Below are the code and all the weights of a small trained network. Each question names an input and a target symbol and asks about switching units off, where a switched-off unit gives its printed mean instead of its output.

import numpy as np


def w(rows, s, z=0):
    codes = np.array(rows[::2]) - 128.0
    scale = np.full(codes.shape[1], s)
    scale[-1] = z or s
    return codes * scale


def norm(h):
    return h / np.sqrt((h * h).mean(-1, keepdims=True) + 1e-5)


def f(y):
    return np.maximum(y, 0)


def softmax(a):
    e = np.exp(a - a.max(-1, keepdims=True))
    return e / e.sum(-1, keepdims=True)


def log_softmax(a):
    a = a - a.max(-1, keepdims=True)
    return a - np.log(np.exp(a).sum(-1, keepdims=True))


def net(x, mask):
    ids = ['αζθλξσφψ'.index(c) for c in x.split()]
    T = len(ids)
    res = E[ids] + P[:T]
    u = 0
    for l in range(2):
        r = norm(res)
        for j in range(3):
            rows = slice(2 * j, 2 * j + 2)
            q, k, v = (r @ M[l][rows].T for M in (Q, K, V))
            z = softmax(np.where(np.tri(T) > 0, q @ k.T / 2**0.5, -1e9)) @ v
            o = O[l][rows]
            res = res + np.where(mask[u + j], z, o[:, -1]) @ o[:, :-1]
        u += 3
        y = f(norm(res) @ A[l][:, :-1].T + A[l][:, -1])
        res = res + np.where(mask[u : u + 12], y, B[l][:, -1]) @ B[l][:, :-1]
        u += 12
    return log_softmax(norm(res)[-1] @ U[:, :-1].T + U[:, -1])


Q, K, V, O, A, B = {}, {}, {}, {}, {}, {}
E = w([
[231,207,184,30,37,127],'α',
[109,191,96,68,164,190],'ζ',
[161,103,12,190,126,122],'θ',
[128,71,101,119,199,238],'λ',
[157,225,145,62,159,169],'ξ',
[125,199,117,167,63,75],'σ',
[94,150,100,163,9,199],'φ',
[117,99,136,69,84,38],'ψ',
],0.016)
P = w([
[1,208,129,59,187,201],'0',
[34,163,116,37,136,167],'1',
[59,149,130,58,123,157],'2',
[93,140,132,76,126,157],'3',
[114,140,129,92,133,156],'4',
[130,135,134,111,140,161],'5',
[146,134,133,123,141,153],'6',
[161,133,130,132,151,156],'7',
[174,133,137,142,160,153],'8',
[192,132,136,154,172,154],'9',
[208,133,137,161,179,155],'10',
[216,130,147,176,189,157],'11',
[229,131,143,184,197,154],'12',
[237,136,134,193,190,153],'13',
],0.0086)
Q[0] = w([
[241,110,73,96,123,109],'0.h1',
[70,118,219,174,187,120],'0.h1',
[59,121,138,254,50,112],'0.h2',
[195,205,98,105,214,220],'0.h2',
[86,222,137,146,189,164],'0.h3',
[99,49,165,105,76,170],'0.h3',
],0.0077)
K[0] = w([
[197,106,149,159,184,90],'0.h1',
[51,193,70,107,136,172],'0.h1',
[2,118,62,194,45,95],'0.h2',
[192,205,109,213,215,178],'0.h2',
[205,120,174,158,71,209],'0.h3',
[73,195,149,69,97,75],'0.h3',
],0.0071)
V[0] = w([
[110,34,176,38,138,127],'0.h1',
[153,245,109,136,176,253],'0.h1',
[234,55,176,83,165,163],'0.h2',
[36,220,218,164,126,116],'0.h2',
[149,191,77,139,26,233],'0.h3',
[128,148,87,169,208,57],'0.h3',
],0.0072)
O[0] = w([
[71,73,254,134,60,143,218],'0.h1',
[213,121,68,59,44,161,10],'0.h1',
[60,96,115,17,75,177,31],'0.h2',
[105,93,90,57,189,179,112],'0.h2',
[90,221,150,167,33,72,254],'0.h3',
[167,90,171,140,73,97,63],'0.h3',
],0.006,0.0026)
A[0] = w([
[54,117,58,164,229,179,125],'0.n1',
[164,101,141,125,142,68,65],'0.n2',
[214,183,193,81,118,102,168],'0.n3',
[147,148,118,95,97,130,32],'0.n4',
[81,142,94,129,32,106,114],'0.n5',
[117,7,189,105,166,97,122],'0.n6',
[138,59,144,179,165,98,4],'0.n7',
[120,135,185,116,158,227,111],'0.n8',
[160,141,92,187,142,143,89],'0.n9',
[85,111,35,103,172,117,147],'0.n10',
[127,206,90,118,124,216,94],'0.n11',
[125,55,141,126,123,237,60],'0.n12',
],0.011,0.0046)
B[0] = w([
[115,202,192,1,161,165,187],'0.n1',
[103,171,61,180,153,140,172],'0.n2',
[105,76,107,58,155,137,226],'0.n3',
[160,92,145,213,130,106,141],'0.n4',
[86,173,163,75,199,130,195],'0.n5',
[123,178,56,173,83,124,254],'0.n6',
[131,80,152,142,148,138,156],'0.n7',
[38,87,56,99,118,144,194],'0.n8',
[193,110,146,102,158,134,192],'0.n9',
[185,160,202,26,148,171,169],'0.n10',
[181,213,66,165,82,103,239],'0.n11',
[190,177,126,195,100,141,163],'0.n12',
],0.0084,0.0069)
Q[1] = w([
[195,254,123,60,194,126],'1.h1',
[165,47,224,161,102,99],'1.h1',
[128,137,225,26,78,68],'1.h2',
[83,80,2,107,139,23],'1.h2',
[121,205,52,152,150,101],'1.h3',
[95,9,170,127,173,107],'1.h3',
],0.0077)
K[1] = w([
[188,64,90,181,105,55],'1.h1',
[114,138,81,88,117,244],'1.h1',
[102,254,193,53,30,127],'1.h2',
[139,164,250,164,133,105],'1.h2',
[178,47,76,207,234,105],'1.h3',
[159,234,170,208,119,129],'1.h3',
],0.0085)
V[1] = w([
[121,87,181,220,102,197],'1.h1',
[144,84,22,78,195,207],'1.h1',
[65,142,62,128,45,72],'1.h2',
[96,62,181,173,165,180],'1.h2',
[226,174,202,79,87,159],'1.h3',
[118,233,195,178,3,224],'1.h3',
],0.0057)
O[1] = w([
[120,149,202,71,17,116,2],'1.h1',
[3,85,165,106,85,192,120],'1.h1',
[55,154,59,127,116,186,178],'1.h2',
[196,190,74,116,157,86,13],'1.h2',
[194,76,193,118,148,107,118],'1.h3',
[156,138,191,62,39,102,124],'1.h3',
],0.0072,0.0061)
A[1] = w([
[129,161,180,29,159,110,106],'1.n1',
[121,192,154,140,90,130,1],'1.n2',
[176,79,127,66,118,121,27],'1.n3',
[207,177,125,114,64,110,53],'1.n4',
[169,41,133,207,149,114,115],'1.n5',
[123,105,78,186,158,136,140],'1.n6',
[159,145,151,244,144,177,160],'1.n7',
[155,61,123,212,73,39,177],'1.n8',
[171,34,238,88,60,121,82],'1.n9',
[108,140,104,81,179,52,161],'1.n10',
[89,85,189,53,119,86,78],'1.n11',
[135,123,235,26,48,201,179],'1.n12',
],0.011,0.0027)
B[1] = w([
[100,147,204,209,170,155,213],'1.n1',
[141,170,156,104,146,31,166],'1.n2',
[76,101,148,83,138,154,148],'1.n3',
[214,134,159,93,34,133,176],'1.n4',
[72,101,113,169,78,118,187],'1.n5',
[144,153,68,126,83,110,254],'1.n6',
[107,144,76,61,154,110,248],'1.n7',
[155,134,157,160,178,223,202],'1.n8',
[149,104,25,106,137,12,145],'1.n9',
[186,101,125,91,167,141,252],'1.n10',
[39,171,162,144,162,139,162],'1.n11',
[123,37,137,147,119,64,210],'1.n12',
],0.012,0.0053)
U = w([
[107,162,193,86,141,135,218],'α',
[115,121,73,9,124,94,1],'ζ',
[140,133,115,224,58,110,201],'θ',
[116,68,152,130,80,133,105],'λ',
[118,85,129,101,79,200,32],'ξ',
[217,110,151,144,178,131,90],'σ',
[170,173,149,149,110,59,99],'φ',
[46,131,105,164,196,134,182],'ψ',
],0.011,0.0066)

Each question gives the input, a string of symbols that net reads in full, and the target symbol t.
The units are the heads (2 rows each of Q, K, V and O) and the neurons (one row each of A and B). Each row of codes is followed by its name. A weight is (code - 128) times the scale printed after its matrix; where a second scale follows, it is the last column's (O, A, B and U).
mask holds one flag per unit, layer by layer, with each layer's heads first. A switched-off unit (its flag False) gives its mean, the last column of its rows in O or B, instead of its output. The means were averaged over made-up inputs and are rounded, as every weight is.
A unit's drop is (log p(t) with every unit on - log p(t) with that unit switched off) / (log p(t) with every unit on - log p(t) with every unit switched off).
The circuit of an input: a set's keep is (log p(t) with only the set's units on - log p(t) with every unit switched off) / (log p(t) with every unit on - log p(t) with every unit switched off). Starting from the 12 units with the biggest drops (on a tie, the unit counted first), units are removed one at a time, each time the one whose removal leaves the highest keep (on an exact tie, the one counted first), for as long as the keep stays at least 0.8.
circuit, biggest first: the units of the circuit, biggest drop first
unit that matters most: the unit with the biggest drop
k most important neurons: the k neurons with the biggest drops, biggest first
top k neurons in layer l: the k neurons of layer l with the biggest drops, biggest first
heads that matter: for each layer, one digit per head in row order, 1 if its drop is at least 0.15 and else 0, layers parted by /
drop when u is switched off: that unit's drop, to one decimal
input λ ψ λ ψ σ, target α: heads that matter => 100 / 001
input ψ ξ θ ψ θ σ, target α: circuit, biggest first => (0.n6 0.n11 1.n6)
input φ ψ φ φ φ ψ θ θ, target ζ: 2 most important neurons => (1.n7 0.n1)
input σ ψ φ φ α ψ ψ ξ ψ ψ ψ θ ψ σ, target ψ: circuit, biggest first => (0.n11 0.h1)
input ψ ξ θ ψ ψ, target ψ: unit that matters most => 0.h1
input α ψ ξ ψ φ ψ ψ ψ σ θ, target α: circuit, biggest first => (0.n1 0.h1 0.n10)
input ζ ζ ξ σ θ λ, target ξ: top 2 neurons in layer 0 => (0.n8 0.n6)
input ψ ξ φ θ ψ σ ψ α λ ξ, target ζ: circuit, biggest first => (0.n3 1.n8)
input ψ θ ψ φ θ, target ζ: circuit, biggest first => (1.n1 0.n10)
input σ ψ α λ φ ξ θ, target σ: circuit, biggest first => (0.n10 0.n9)
input θ ψ θ ψ, target σ: top 3 neurons in layer 0 => (0.n8 0.n6 0.n1)
input σ λ ψ ψ ψ ξ σ ξ, target ζ: 2 most important neurons => (0.n11 0.n8)
input ψ ψ φ ψ θ, target α: circuit, biggest first => (0.n1 0.n10)
input θ ψ ψ ζ λ ζ ψ α, target ψ: unit that matters most => 0.n3
input ψ θ ψ σ ψ ψ α λ θ α σ, target σ: heads that matter => 100 / 100
input α ζ ξ ψ λ ξ ψ φ ζ φ θ ψ, target θ: top 2 neurons in layer 1 => (1.n6 1.n7)
input ψ σ λ φ θ α, target λ: 2 most important neurons => (1.n12 0.n3)
input α θ ψ θ φ λ, target α: 3 most important neurons => (0.n1 0.n3 0.n10)
input λ ξ ζ φ, target φ: 2 most important neurons => (1.n2 0.n5)
input σ λ σ θ, target σ: unit that matters most => 0.n10
input ζ ψ λ λ θ θ ψ φ φ ψ, target θ: 2 most important neurons => (0.n6 1.n6)
input ζ ψ α ψ θ σ φ λ, target α: drop when 0.h3 is switched off => 0.2
input θ θ ξ ξ φ φ, target φ: drop when 0.n6 is switched off => 0.1
input θ ψ α, target ψ: drop when 0.n3 is switched off => 0.3
input λ λ σ σ, target σ: drop when 1.h1 is switched off => 0.1
